Here is a tiny trained network, its code and every weight. The questions are about switching its units off for an input and a class, where a switched-off unit gives its printed mean instead of its output.

import numpy as np


def w(rows, s, z=0):
    codes = np.array(rows[::2]) - 128.0
    scale = np.full(codes.shape[1], s)
    scale[-1] = z or s
    return codes * scale


def f(y):
    return np.maximum(y, 0)


def log_softmax(a):
    a = a - a.max(-1, keepdims=True)
    return a - np.log(np.exp(a).sum(-1, keepdims=True))


def net(x, mask):
    res = np.array(x, float).reshape(1, 3) / 4 @ E
    y = f(res @ A[0][:, :-1].T + A[0][:, -1])
    res = res + np.where(mask, y, B[0][:, -1]) @ B[0][:, :-1]
    return log_softmax(res[-1] @ U[:, :-1].T + U[:, -1])


A, B = {}, {}
E = w([
[24,118,113,114,78,149,22,3,236],'x0',
[138,104,86,189,57,136,108,202,79],'x1',
[118,206,143,167,205,94,79,134,102],'x2',
],0.011)
A[0] = w([
[131,84,134,106,80,130,198,86,166,89],'N0',
[147,118,115,97,145,153,112,151,137,25],'N1',
[181,138,125,136,222,127,219,207,91,120],'N2',
[76,122,123,128,112,130,37,66,159,251],'N3',
[137,145,142,119,247,130,179,104,130,169],'N4',
[109,134,130,115,170,138,98,98,139,86],'N5',
[108,140,113,151,101,124,46,127,130,57],'N6',
[104,146,125,132,150,135,49,110,126,74],'N7',
[133,79,117,128,1,138,147,163,120,152],'N8',
[111,96,128,129,20,135,134,108,136,197],'N9',
[82,84,126,126,98,139,132,83,160,71],'N10',
[98,130,124,127,121,131,64,46,158,172],'N11',
[111,143,122,145,46,120,28,171,125,103],'N12',
],0.015,0.0029)
B[0] = w([
[140,114,150,118,6,171,115,128,61,168],'N0',
[108,151,97,98,130,149,154,122,107,131],'N1',
[130,160,222,91,155,146,176,155,34,254],'N2',
[128,153,197,133,106,140,107,32,126,232],'N3',
[116,184,199,149,190,96,118,211,154,192],'N4',
[51,78,106,152,192,124,160,131,167,162],'N5',
[110,128,120,139,175,121,162,45,79,172],'N6',
[74,111,142,119,149,134,112,76,156,173],'N7',
[187,146,64,153,161,62,134,235,221,186],'N8',
[125,95,84,132,17,169,135,166,143,181],'N9',
[140,163,76,141,87,123,151,60,117,182],'N10',
[173,176,150,111,177,96,121,30,93,216],'N11',
[60,47,185,77,116,217,106,150,73,179],'N12',
],0.019,0.025)
U = w([
[63,128,181,119,89,191,79,5,103,173],'0',
[39,173,88,185,138,138,140,155,214,1],'1',
[127,135,77,161,161,140,120,104,150,34],'2',
[54,212,225,170,185,65,82,65,212,183],'3',
[142,28,52,155,70,175,150,230,208,176],'4',
[115,92,131,156,149,101,159,102,145,46],'5',
[119,138,211,116,174,127,221,254,71,215],'6',
[153,113,116,128,18,194,108,76,151,84],'7',
],0.0084,0.0049)

Each question gives the input, the list of numbers given to net, and the class t.
The units are the neurons (one row each of A and B). Each row of codes is followed by its name. A weight is (code - 128) times the scale printed after its matrix; where a second scale follows, it is the last column's (A, B and U).
mask holds one flag per neuron, in row order. A switched-off neuron (its flag False) gives its mean, the last column of its row in B, instead of its output. The means were averaged over made-up inputs and are rounded, as every weight is.
A unit's drop is (log p(t) with every unit on - log p(t) with that unit switched off) / (log p(t) with every unit on - log p(t) with every unit switched off).
The circuit of an input: a set's keep is (log p(t) with only the set's units on - log p(t) with every unit switched off) / (log p(t) with every unit on - log p(t) with every unit switched off). Starting from the 12 units with the biggest drops (on a tie, the unit counted first), units are removed one at a time, each time the one whose removal leaves the highest keep (on an exact tie, the one counted first), for as long as the keep stays at least 0.8.
units of the circuit, in order: the units of the circuit, biggest drop first
k most important neurons: the k neurons with the biggest drops, biggest first
drop when u is switched off: that unit's drop, to one decimal
input [-1,-5,4], class 6: units of the circuit, in order -> N3
input [1,-1,2], class 3: 3 most important neurons -> N12; N0; N9
input [4,1,-4], class 7: units of the circuit, in order -> N9; N2
input [8,8,-7], class 7: 2 most important neurons -> N8; N9
input [0,-4,-4], class 7: 2 most important neurons -> N2; N3
input [0,4,2], class 6: 3 most important neurons -> N3; N9; N11
input [-1,-4,2], class 6: 2 most important neurons -> N3; N11
input [7,5,-7], class 7: drop when N8 is switched off -> 0.6
input [1,2,-1], class 4: drop when N2 is switched off -> 0.4
input [-1,-8,1], class 6: drop when N11 is switched off -> 1.2
input [4,5,-4], class 7: drop when N2 is switched off -> 0.0
input [7,6,-6], class 7: 2 most important neurons -> N8; N9
